Below is a small trained network, with its code and all its weights. Each question gives an input and a target symbol and asks what happens when units are switched off, that is, made to give their printed mean instead of their output.

import numpy as np


def w(rows, s, z=0):
    codes = np.array(rows[::2]) - 128.0
    scale = np.full(codes.shape[1], s)
    scale[-1] = z or s
    return codes * scale


def f(y):
    return y / 2 * (1 + np.tanh(0.7978845608 * (y + 0.044715 * y**3)))


def softmax(a):
    e = np.exp(a - a.max(-1, keepdims=True))
    return e / e.sum(-1, keepdims=True)


def log_softmax(a):
    a = a - a.max(-1, keepdims=True)
    return a - np.log(np.exp(a).sum(-1, keepdims=True))


def net(x, mask):
    ids = ['ΘΛΞΣΨΩβδεζητφ'.index(c) for c in x.split()]
    T = len(ids)
    res = E[ids] + P[:T]
    u = 0
    for l in range(2):
        r = res
        for j in range(2):
            rows = slice(2 * j, 2 * j + 2)
            q, k, v = (r @ M[l][rows].T for M in (Q, K, V))
            z = softmax(np.where(np.tri(T) > 0, q @ k.T / 2**0.5, -1e9)) @ v
            o = O[l][rows]
            res = res + np.where(mask[u + j], z, o[:, -1]) @ o[:, :-1]
        u += 2
        y = f(res @ A[l][:, :-1].T + A[l][:, -1])
        res = res + np.where(mask[u : u + 16], y, B[l][:, -1]) @ B[l][:, :-1]
        u += 16
    return log_softmax(res[-1] @ U[:, :-1].T + U[:, -1])


Q, K, V, O, A, B = {}, {}, {}, {}, {}, {}
E = w([
[115,49,141,115],'Θ',
[118,70,182,67],'Λ',
[138,175,161,75],'Ξ',
[96,136,58,161],'Σ',
[106,79,101,108],'Ψ',
[114,165,131,120],'Ω',
[114,170,149,141],'β',
[108,85,144,91],'δ',
[85,110,5,142],'ε',
[105,153,125,160],'ζ',
[114,118,173,117],'η',
[122,131,186,72],'τ',
[95,107,116,135],'φ',
],0.023)
P = w([
[70,83,152,173],'0',
[97,92,3,65],'1',
[250,157,78,100],'2',
[88,178,153,141],'3',
[107,176,69,26],'4',
[245,153,72,116],'5',
[85,172,158,149],'6',
[107,174,66,29],'7',
[240,144,75,121],'8',
[84,168,159,152],'9',
[106,164,67,38],'10',
[235,133,75,121],'11',
[84,165,159,155],'12',
],0.014)
Q[0] = w([
[88,11,3,116],'L0H1',
[24,215,189,101],'L0H1',
[130,156,73,3],'L0H2',
[108,114,110,55],'L0H2',
],0.0057)
K[0] = w([
[189,72,166,184],'L0H1',
[78,199,255,122],'L0H1',
[119,129,166,65],'L0H2',
[123,147,60,50],'L0H2',
],0.0074)
V[0] = w([
[226,109,165,71],'L0H1',
[86,126,144,41],'L0H1',
[73,120,116,19],'L0H2',
[62,2,192,248],'L0H2',
],0.0042)
O[0] = w([
[149,254,176,95,77],'L0H1',
[74,182,137,113,185],'L0H1',
[211,40,97,4,253],'L0H2',
[116,129,178,221,42],'L0H2',
],0.0064,0.003)
A[0] = w([
[58,130,23,120,113],'L0N1',
[140,138,242,160,123],'L0N2',
[152,87,96,15,189],'L0N3',
[126,172,27,173,119],'L0N4',
[48,130,244,130,120],'L0N5',
[135,96,201,113,48],'L0N6',
[154,98,53,104,29],'L0N7',
[74,172,97,196,101],'L0N8',
[77,174,164,180,125],'L0N9',
[90,91,108,184,42],'L0N10',
[80,67,144,146,145],'L0N11',
[104,118,188,244,90],'L0N12',
[184,113,120,163,254],'L0N13',
[175,142,251,133,178],'L0N14',
[83,133,128,81,137],'L0N15',
[183,190,89,70,61],'L0N16',
],0.011,0.0046)
B[0] = w([
[123,106,155,116,206],'L0N1',
[199,116,205,68,146],'L0N2',
[138,200,102,210,249],'L0N3',
[163,144,176,130,183],'L0N4',
[99,156,215,10,167],'L0N5',
[135,169,79,39,134],'L0N6',
[111,197,202,100,173],'L0N7',
[26,134,43,136,148],'L0N8',
[83,152,159,233,145],'L0N9',
[95,44,55,119,134],'L0N10',
[100,56,51,128,144],'L0N11',
[230,39,165,213,144],'L0N12',
[254,34,62,43,150],'L0N13',
[193,139,60,113,155],'L0N14',
[75,105,152,176,166],'L0N15',
[120,17,139,138,179],'L0N16',
],0.0071,0.014)
Q[1] = w([
[112,242,90,137],'L1H1',
[52,167,216,173],'L1H1',
[64,119,205,42],'L1H2',
[2,68,101,104],'L1H2',
],0.0085)
K[1] = w([
[57,96,146,85],'L1H1',
[198,255,67,144],'L1H1',
[160,224,81,139],'L1H2',
[241,162,101,136],'L1H2',
],0.008)
V[1] = w([
[40,158,210,211],'L1H1',
[253,68,216,179],'L1H1',
[87,151,83,124],'L1H2',
[102,226,186,91],'L1H2',
],0.0076)
O[1] = w([
[124,254,113,96,98],'L1H1',
[204,67,254,118,203],'L1H1',
[111,227,179,210,86],'L1H2',
[210,160,103,159,1],'L1H2',
],0.0093,0.0091)
A[1] = w([
[102,182,184,118,206],'L1N1',
[114,131,121,220,108],'L1N2',
[64,114,143,236,165],'L1N3',
[64,104,94,109,31],'L1N4',
[72,111,183,54,2],'L1N5',
[254,98,61,127,102],'L1N6',
[170,114,108,195,123],'L1N7',
[138,197,109,218,150],'L1N8',
[105,13,92,173,147],'L1N9',
[121,109,94,223,159],'L1N10',
[184,120,113,120,58],'L1N11',
[85,150,164,34,202],'L1N12',
[219,99,133,36,186],'L1N13',
[124,74,151,118,156],'L1N14',
[114,130,255,82,45],'L1N15',
[95,59,14,102,210],'L1N16',
],0.011,0.0056)
B[1] = w([
[196,56,166,155,157],'L1N1',
[123,114,48,79,137],'L1N2',
[142,189,98,172,170],'L1N3',
[132,175,197,134,169],'L1N4',
[72,145,60,147,187],'L1N5',
[50,134,164,185,185],'L1N6',
[2,88,73,88,129],'L1N7',
[136,37,158,119,142],'L1N8',
[151,175,140,126,199],'L1N9',
[184,113,66,178,146],'L1N10',
[86,136,131,180,151],'L1N11',
[135,141,113,116,201],'L1N12',
[156,168,102,124,253],'L1N13',
[85,105,159,103,200],'L1N14',
[139,109,75,169,238],'L1N15',
[155,128,181,81,205],'L1N16',
],0.0095,0.021)
U = w([
[135,48,83,117,252],'Θ',
[53,96,193,146,54],'Λ',
[64,118,89,139,186],'Ξ',
[5,82,107,72,25],'Σ',
[155,86,169,34,253],'Ψ',
[136,180,57,144,128],'Ω',
[242,137,155,124,117],'β',
[146,110,239,95,142],'δ',
[69,174,142,84,61],'ε',
[199,118,33,97,84],'ζ',
[169,101,214,189,131],'η',
[79,122,81,178,116],'τ',
[97,108,28,66,103],'φ',
],0.013,0.0058)

Each question gives the input, a string of symbols that net reads in full, and the target symbol t.
The units are the heads (2 rows each of Q, K, V and O) and the neurons (one row each of A and B). Each row of codes is followed by its name. A weight is (code - 128) times the scale printed after its matrix; where a second scale follows, it is the last column's (O, A, B and U).
mask holds one flag per unit, layer by layer, with each layer's heads first. A switched-off unit (its flag False) gives its mean, the last column of its rows in O or B, instead of its output. The means were averaged over made-up inputs and are rounded, as every weight is.
A unit's drop is (log p(t) with every unit on - log p(t) with that unit switched off) / (log p(t) with every unit on - log p(t) with every unit switched off).
The circuit of an input: a set's keep is (log p(t) with only the set's units on - log p(t) with every unit switched off) / (log p(t) with every unit on - log p(t) with every unit switched off). Starting from the 12 units with the biggest drops (on a tie, the unit counted first), units are removed one at a time, each time the one whose removal leaves the highest keep (on an exact tie, the one counted first), for as long as the keep stays at least 0.8.
circuit, biggest first: the units of the circuit, biggest drop first
top k neurons: the k neurons with the biggest drops, biggest first
top k neurons in layer l: the k neurons of layer l with the biggest drops, biggest first
input τ η ε β η Σ, target τ: top 4 neurons -> [L1N6; L1N7; L1N13; L0N5]
input β Λ ε Σ Ψ η η ε ε, target β: top 2 neurons -> [L0N12; L0N7]
input Ψ η Σ ζ, target τ: circuit, biggest first -> [L1N3; L0N9; L1H1]
input η Ω δ Ψ Σ η η Σ Λ, target η: top neuron -> [L1N6]
input η η ε, target η: circuit, biggest first -> [L1N6; L0N12; L1H1; L0H2]
input Θ Σ η η, target Θ: top 2 neurons -> [L0N3; L1N15]
input τ η Θ, target τ: circuit, biggest first -> [L1N6; L1H2; L1N7; L0N5]
input φ β Λ η ε η Σ, target Ω: circuit, biggest first -> [L1N3; L1H1; L1N14]
input β β ζ Ψ Ω δ τ ζ Λ, target β: circuit, biggest first -> [L0N12; L0H2; L1H1; L1N13]
input ε ε δ Θ, target Ψ: top 2 neurons in layer 0 -> [L0N7; L0N11]
input β η φ, target β: circuit, biggest first -> [L0N12; L1H1; L0H2; L0N5]
input τ η Σ, target τ: circuit, biggest first -> [L1N6; L1H2; L0N5]
input β η Ξ Σ δ β Σ β Σ, target β: top 2 neurons in layer 1 -> [L1N13; L1N5]
input ε ε Θ, target ε: top neuron -> [L0N8]
input δ η Σ η Ψ η, target δ: top 3 neurons -> [L0N5; L0N12; L1N6]
input η Θ η η ζ Σ δ η Σ Σ ε Θ, target η: top 3 neurons -> [L1N6; L0N12; L1N13]
input Ξ Σ η Ψ, target δ: top 3 neurons -> [L1N16; L1N15; L0N3]
input η η β Θ Σ η Ξ, target β: top 3 neurons in layer 0 -> [L0N14; L0N8; L0N11]
input δ ε Σ, target δ: top 2 neurons in layer 1 -> [L1N6; L1N15]
input δ Λ Σ η ε ε Θ Ξ Σ η η Ξ, target δ: top 3 neurons in layer 1 -> [L1N15; L1N6; L1N5]
input η τ ζ η, target Θ: top 3 neurons -> [L0N3; L0N5; L1N15]
input δ η β, target δ: top 4 neurons in layer 0 -> [L0N5; L0N3; L0N12; L0N11]
input η τ η τ τ η, target η: top 3 neurons in layer 1 -> [L1N6; L1N11; L1N13]
input Λ ε ζ η φ τ Λ η φ Ξ, target β: top 4 neurons -> [L0N14; L1N1; L0N8; L0N1]
input ε η β Σ β Σ, target ε: top 3 neurons -> [L0N8; L0N10; L0N11]
input η Σ η β, target η: top 3 neurons in layer 0 -> [L0N5; L0N12; L0N1]
